Below is a small trained network, with its code and all its weights. Each question gives an input and a class and asks what happens when units are switched off, that is, made to give their printed mean instead of their output.

import numpy as np


def w(rows, s, z=0):
    codes = np.array(rows[::2]) - 128.0
    scale = np.full(codes.shape[1], s)
    scale[-1] = z or s
    return codes * scale


def f(y):
    return np.maximum(y, 0)


def log_softmax(a):
    a = a - a.max(-1, keepdims=True)
    return a - np.log(np.exp(a).sum(-1, keepdims=True))


def net(x, mask):
    res = np.array(x, float).reshape(1, 5) / 4 @ E
    y = f(res @ A[0][:, :-1].T + A[0][:, -1])
    res = res + np.where(mask, y, B[0][:, -1]) @ B[0][:, :-1]
    return log_softmax(res[-1] @ U[:, :-1].T + U[:, -1])


A, B = {}, {}
E = w([
[45,228,52,108],'x0',
[253,142,80,84],'x1',
[145,83,56,194],'x2',
[92,47,60,59],'x3',
[201,127,191,197],'x4',
],0.011)
A[0] = w([
[109,99,36,121,241],'N1',
[226,191,104,158,254],'N2',
[98,109,102,250,180],'N3',
[128,60,84,123,144],'N4',
[178,71,159,93,178],'N5',
[125,80,131,208,191],'N6',
],0.017,0.003)
B[0] = w([
[101,82,27,71,228],'N1',
[170,181,105,157,251],'N2',
[81,99,109,223,231],'N3',
[189,81,138,56,197],'N4',
[246,125,225,125,230],'N5',
[143,55,140,175,214],'N6',
],0.013)
U = w([
[132,199,107,155,201],'0',
[165,117,183,121,141],'1',
[164,53,97,81,5],'2',
[8,170,176,96,192],'3',
[103,69,144,189,145],'4',
[49,144,73,107,97],'5',
],0.018,0.0034)

Each question gives the input, the list of numbers given to net, and the class t.
The units are the neurons (one row each of A and B). Each row of codes is followed by its name. A weight is (code - 128) times the scale printed after its matrix; where a second scale follows, it is the last column's (A, B and U).
mask holds one flag per neuron, in row order. A switched-off neuron (its flag False) gives its mean, the last column of its row in B, instead of its output. The means were averaged over made-up inputs and are rounded, as every weight is.
A unit's drop is (log p(t) with every unit on - log p(t) with that unit switched off) / (log p(t) with every unit on - log p(t) with every unit switched off).
The circuit of an input: a set's keep is (log p(t) with only the set's units on - log p(t) with every unit switched off) / (log p(t) with every unit on - log p(t) with every unit switched off). Starting from all 6 units, units are removed one at a time, each time the one whose removal leaves the highest keep (on an exact tie, the one counted first), for as long as the keep stays at least 0.8.
units of the circuit, in order: the units of the circuit, biggest drop first
k most important neurons: the k neurons with the biggest drops, biggest first
drop when u is switched off: that unit's drop, to one decimal
input [-2,2,0,-8,-2], class 0: most important neuron -> (N2)
input [-2,-2,-3,-7,2], class 4: 3 most important neurons -> (N5, N4, N6)
input [6,4,0,3,1], class 5: 2 most important neurons -> (N5, N6)
input [1,-5,-1,2,-1], class 3: units of the circuit, in order -> (N2, N6, N5)
input [-1,1,-4,-5,-8], class 3: units of the circuit, in order -> (N5, N2, N1)
input [3,-2,-7,2,-3], class 3: 2 most important neurons -> (N1, N2)
input [8,-1,8,5,1], class 5: 3 most important neurons -> (N5, N3, N6)
input [-4,0,-3,-8,-6], class 0: units of the circuit, in order -> (N5, N6)
input [-3,-1,-2,-8,-3], class 0: 3 most important neurons -> (N5, N4, N6)
input [-6,-1,1,-6,5], class 4: 3 most important neurons -> (N3, N6, N4)
input [-3,-1,-7,6,1], class 1: 2 most important neurons -> (N1, N5)
input [5,1,-6,6,8], class 3: 2 most important neurons -> (N5, N2)
input [4,0,-3,5,4], class 5: 2 most important neurons -> (N5, N4)
input [7,-4,-3,5,5], class 5: units of the circuit, in order -> (N5)
input [7,-3,2,-2,1], class 5: 2 most important neurons -> (N5, N6)
input [8,-1,-5,-2,2], class 3: drop when N1 is switched off -> 0.1
input [2,-3,-2,2,1], class 3: drop when N6 is switched off -> 0.1
input [-7,3,7,-8,8], class 4: drop when N6 is switched off -> 1.5
